Below are the code and all the weights of a small trained network. Each question names an input and a target symbol and asks about switching units off, where a switched-off unit gives its printed mean instead of its output.

import numpy as np


def w(rows, s, z=0):
    codes = np.array(rows[::2]) - 128.0
    scale = np.full(codes.shape[1], s)
    scale[-1] = z or s
    return codes * scale


def norm(h):
    return h / np.sqrt((h * h).mean(-1, keepdims=True) + 1e-5)


def softmax(a):
    e = np.exp(a - a.max(-1, keepdims=True))
    return e / e.sum(-1, keepdims=True)


def log_softmax(a):
    a = a - a.max(-1, keepdims=True)
    return a - np.log(np.exp(a).sum(-1, keepdims=True))


def net(x, mask):
    ids = ['αγδζμξφψ'.index(c) for c in x.split()]
    T = len(ids)
    res = E[ids] + P[:T]
    u = 0
    for l in range(3):
        r = norm(res)
        for j in range(2):
            rows = slice(3 * j, 3 * j + 3)
            q, k, v = (r @ M[l][rows].T for M in (Q, K, V))
            z = softmax(np.where(np.tri(T) > 0, q @ k.T / 3**0.5, -1e9)) @ v
            o = O[l][rows]
            res = res + np.where(mask[u + j], z, o[:, -1]) @ o[:, :-1]
        u += 2
    return log_softmax(norm(res)[-1] @ U[:, :-1].T + U[:, -1])


Q, K, V, O = {}, {}, {}, {}
E = w([
[172,158,255],'α',
[180,154,194],'γ',
[156,179,190],'δ',
[147,189,212],'ζ',
[192,153,155],'μ',
[144,190,223],'ξ',
[164,180,159],'φ',
[225,117,222],'ψ',
],0.0077)
P = w([
[43,111,178],'0',
[126,209,9],'1',
[88,36,189],'2',
[162,202,109],'3',
[112,169,3],'4',
[122,43,185],'5',
[214,212,133],'6',
[108,148,28],'7',
[119,61,188],'8',
],0.014)
Q[0] = w([
[34,197,127],'0.h1',
[153,170,232],'0.h1',
[144,212,128],'0.h1',
[111,56,106],'0.h2',
[159,49,2],'0.h2',
[41,153,33],'0.h2',
],0.009)
K[0] = w([
[150,125,60],'0.h1',
[130,112,187],'0.h1',
[152,181,92],'0.h1',
[9,216,61],'0.h2',
[141,135,78],'0.h2',
[155,150,89],'0.h2',
],0.014)
V[0] = w([
[75,89,203],'0.h1',
[230,44,231],'0.h1',
[190,106,71],'0.h1',
[207,254,223],'0.h2',
[148,196,222],'0.h2',
[33,127,98],'0.h2',
],0.0057)
O[0] = w([
[141,150,59,167],'0.h1',
[26,135,115,172],'0.h1',
[75,254,220,72],'0.h1',
[91,96,27,242],'0.h2',
[144,159,55,253],'0.h2',
[121,160,152,104],'0.h2',
],0.0055,0.0032)
Q[1] = w([
[111,107,91],'1.h1',
[83,167,83],'1.h1',
[160,136,137],'1.h1',
[203,142,162],'1.h2',
[188,147,177],'1.h2',
[135,119,251],'1.h2',
],0.014)
K[1] = w([
[80,185,138],'1.h1',
[30,120,135],'1.h1',
[195,126,161],'1.h1',
[200,72,199],'1.h2',
[150,25,132],'1.h2',
[253,124,128],'1.h2',
],0.017)
V[1] = w([
[130,109,152],'1.h1',
[103,218,135],'1.h1',
[169,139,193],'1.h1',
[45,123,33],'1.h2',
[146,84,220],'1.h2',
[169,41,11],'1.h2',
],0.013)
O[1] = w([
[162,131,98,117],'1.h1',
[94,205,229,153],'1.h1',
[122,165,47,80],'1.h1',
[165,126,133,254],'1.h2',
[94,107,57,185],'1.h2',
[166,4,171,151],'1.h2',
],0.013,0.0034)
Q[2] = w([
[117,120,131],'2.h1',
[98,171,177],'2.h1',
[64,166,73],'2.h1',
[28,103,67],'2.h2',
[73,4,150],'2.h2',
[176,207,146],'2.h2',
],0.014)
K[2] = w([
[136,128,157],'2.h1',
[193,162,84],'2.h1',
[90,159,124],'2.h1',
[90,119,17],'2.h2',
[254,154,33],'2.h2',
[20,129,238],'2.h2',
],0.011)
V[2] = w([
[119,79,101],'2.h1',
[189,139,151],'2.h1',
[178,174,47],'2.h1',
[109,51,115],'2.h2',
[9,131,66],'2.h2',
[202,162,83],'2.h2',
],0.012)
O[2] = w([
[182,82,26,135],'2.h1',
[145,127,178,177],'2.h1',
[33,2,176,151],'2.h1',
[214,193,120,143],'2.h2',
[182,224,48,3],'2.h2',
[164,8,89,128],'2.h2',
],0.0088,0.0046)
U = w([
[42,138,55,225],'α',
[178,121,158,131],'γ',
[140,173,211,27],'δ',
[84,172,159,120],'ζ',
[143,4,144,94],'μ',
[70,169,140,161],'ξ',
[174,117,202,3],'φ',
[131,69,45,214],'ψ',
],0.024,0.0042)

Each question gives the input, a string of symbols that net reads in full, and the target symbol t.
The units are the heads (3 rows each of Q, K, V and O). Each row of codes is followed by its name. A weight is (code - 128) times the scale printed after its matrix; where a second scale follows, it is the last column's (O and U).
mask holds one flag per head, layer by layer. A switched-off head (its flag False) gives its mean, the last column of its rows in O, instead of its output. The means were averaged over made-up inputs and are rounded, as every weight is.
A unit's drop is (log p(t) with every unit on - log p(t) with that unit switched off) / (log p(t) with every unit on - log p(t) with every unit switched off).
The circuit of an input: a set's keep is (log p(t) with only the set's units on - log p(t) with every unit switched off) / (log p(t) with every unit on - log p(t) with every unit switched off). Starting from all 6 units, units are removed one at a time, each time the one whose removal leaves the highest keep (on an exact tie, the one counted first), for as long as the keep stays at least 0.8.
circuit, biggest first: the units of the circuit, biggest drop first
unit that matters most: the unit with the biggest drop
heads that matter: for each layer, one digit per head in row order, 1 if its drop is at least 0.15 and else 0, layers parted by /
drop of u: that unit's drop, to one decimal
input γ α γ ψ ψ ψ φ ξ, target γ: circuit, biggest first : 0.h1; 1.h2
input φ γ ζ ψ, target ζ: unit that matters most : 0.h1
input μ ξ α α, target α: heads that matter : 00 / 01 / 00
input φ ψ ζ α ξ, target φ: heads that matter : 10 / 01 / 00
input ψ α μ μ, target μ: heads that matter : 11 / 11 / 00
input ψ ψ α α μ α γ, target α: heads that matter : 00 / 01 / 00
input δ α α α ξ, target δ: heads that matter : 10 / 00 / 00
input γ φ γ α ψ, target γ: circuit, biggest first : 0.h1; 1.h2; 2.h2
input μ γ γ α γ ψ ξ ξ, target μ: circuit, biggest first : 0.h1; 1.h2
input ζ γ ψ ψ, target ψ: heads that matter : 10 / 01 / 00
input ψ ζ ζ ζ, target ζ: circuit, biggest first : 2.h2; 0.h1; 1.h2
input ζ ψ μ δ α, target ζ: heads that matter : 10 / 00 / 00
input α ψ ξ α, target ξ: circuit, biggest first : 0.h1; 1.h2; 2.h2
input μ ζ α δ, target α: circuit, biggest first : 1.h2
input δ α δ μ δ δ ψ, target δ: heads that matter : 11 / 10 / 11
input ζ α ξ ξ, target ξ: heads that matter : 10 / 01 / 00
input δ ξ α μ, target α: heads that matter : 00 / 01 / 00
input ζ ξ δ ψ α μ ψ, target μ: heads that matter : 10 / 01 / 01
input ζ γ γ α ψ ψ ξ, target ψ: circuit, biggest first : 1.h2; 1.h1
input ψ δ μ ψ γ ψ α, target ψ: circuit, biggest first : 1.h2
input γ γ ξ α δ ψ γ, target ψ: drop of 1.h2 : 0.9
